Below is a small trained network, with its code and all its weights. Each question gives an input and a class and asks what happens when units are switched off, that is, made to give their printed mean instead of their output.

import numpy as np


def w(rows, s, z=0):
    codes = np.array(rows[::2]) - 128.0
    scale = np.full(codes.shape[1], s)
    scale[-1] = z or s
    return codes * scale


def f(y):
    return y / 2 * (1 + np.tanh(0.7978845608 * (y + 0.044715 * y**3)))


def log_softmax(a):
    a = a - a.max(-1, keepdims=True)
    return a - np.log(np.exp(a).sum(-1, keepdims=True))


def net(x, mask):
    res = np.array(x, float).reshape(1, 3) / 4 @ E
    y = f(res @ A[0][:, :-1].T + A[0][:, -1])
    res = res + np.where(mask, y, B[0][:, -1]) @ B[0][:, :-1]
    return log_softmax(res[-1] @ U[:, :-1].T + U[:, -1])


A, B = {}, {}
E = w([
[116,109,128,103,52,101,154,119,100,132,186],'x0',
[114,134,16,119,154,94,139,62,104,100,187],'x1',
[251,55,161,213,139,157,150,143,209,183,146],'x2',
],0.014)
A[0] = w([
[142,116,199,135,170,144,123,160,145,143,79,105],'n0',
[109,150,146,112,139,126,115,128,119,121,89,38],'n1',
[121,138,109,134,252,134,122,134,129,117,74,147],'n2',
[112,125,204,121,80,131,129,177,114,122,93,124],'n3',
[194,89,121,151,129,128,141,125,149,134,176,11],'n4',
[156,129,117,145,166,128,130,142,138,114,106,111],'n5',
[199,99,134,144,138,129,130,122,153,133,149,149],'n6',
],0.024,0.012)
B[0] = w([
[117,85,88,124,161,109,144,174,15,74,159,254],'n0',
[183,84,134,167,132,134,147,144,169,152,150,158],'n1',
[136,153,166,125,74,135,124,85,228,187,121,221],'n2',
[135,174,142,128,99,134,115,67,252,184,113,236],'n3',
[114,205,154,104,34,126,102,21,199,173,111,214],'n4',
[118,104,101,117,155,113,146,176,65,77,156,171],'n5',
[127,91,137,140,194,139,138,212,133,121,115,241],'n6',
],0.014,0.026)
U = w([
[179,131,166,163,145,156,127,142,194,150,110,208],'0',
[132,192,150,101,92,131,87,79,160,130,101,127],'1',
[96,99,78,96,175,87,137,167,16,6,159,4],'2',
],0.012,0.002)

Each question gives the input, the list of numbers given to net, and the class t.
The units are the neurons (one row each of A and B). Each row of codes is followed by its name. A weight is (code - 128) times the scale printed after its matrix; where a second scale follows, it is the last column's (A, B and U).
mask holds one flag per neuron, in row order. A switched-off neuron (its flag False) gives its mean, the last column of its row in B, instead of its output. The means were averaged over made-up inputs and are rounded, as every weight is.
A unit's drop is (log p(t) with every unit on - log p(t) with that unit switched off) / (log p(t) with every unit on - log p(t) with every unit switched off).
unit that matters most: the unit with the biggest drop
top k neurons: the k neurons with the biggest drops, biggest first
drop of u: that unit's drop, to one decimal
input [-2,-3,6], class 2: unit that matters most -> n0
input [-8,-8,-8], class 0: top 2 neurons -> [n1, n4]
input [6,1,4], class 1: top 3 neurons -> [n4, n1, n0]
input [0,-6,-5], class 0: top 3 neurons -> [n4, n1, n2]
input [2,3,6], class 1: top 2 neurons -> [n4, n1]
input [5,7,-5], class 2: top 2 neurons -> [n3, n4]
input [0,-7,-5], class 0: top 4 neurons -> [n4, n1, n3, n2]
input [-1,-6,7], class 2: top 2 neurons -> [n0, n2]
input [-1,-8,2], class 2: top 3 neurons -> [n0, n2, n4]
input [2,8,0], class 2: top 3 neurons -> [n3, n2, n4]
input [0,-1,-7], class 0: top 2 neurons -> [n4, n1]
input [-5,-5,2], class 2: drop of n0 -> 1.2
input [1,4,4], class 1: drop of n0 -> 1.6
input [-3,-7,6], class 2: top neuron -> [n0]
input [8,4,6], class 1: drop of n4 -> 3.2
input [-4,-2,-5], class 0: top 2 neurons -> [n4, n1]
input [8,4,-1], class 2: top 3 neurons -> [n3, n4, n2]
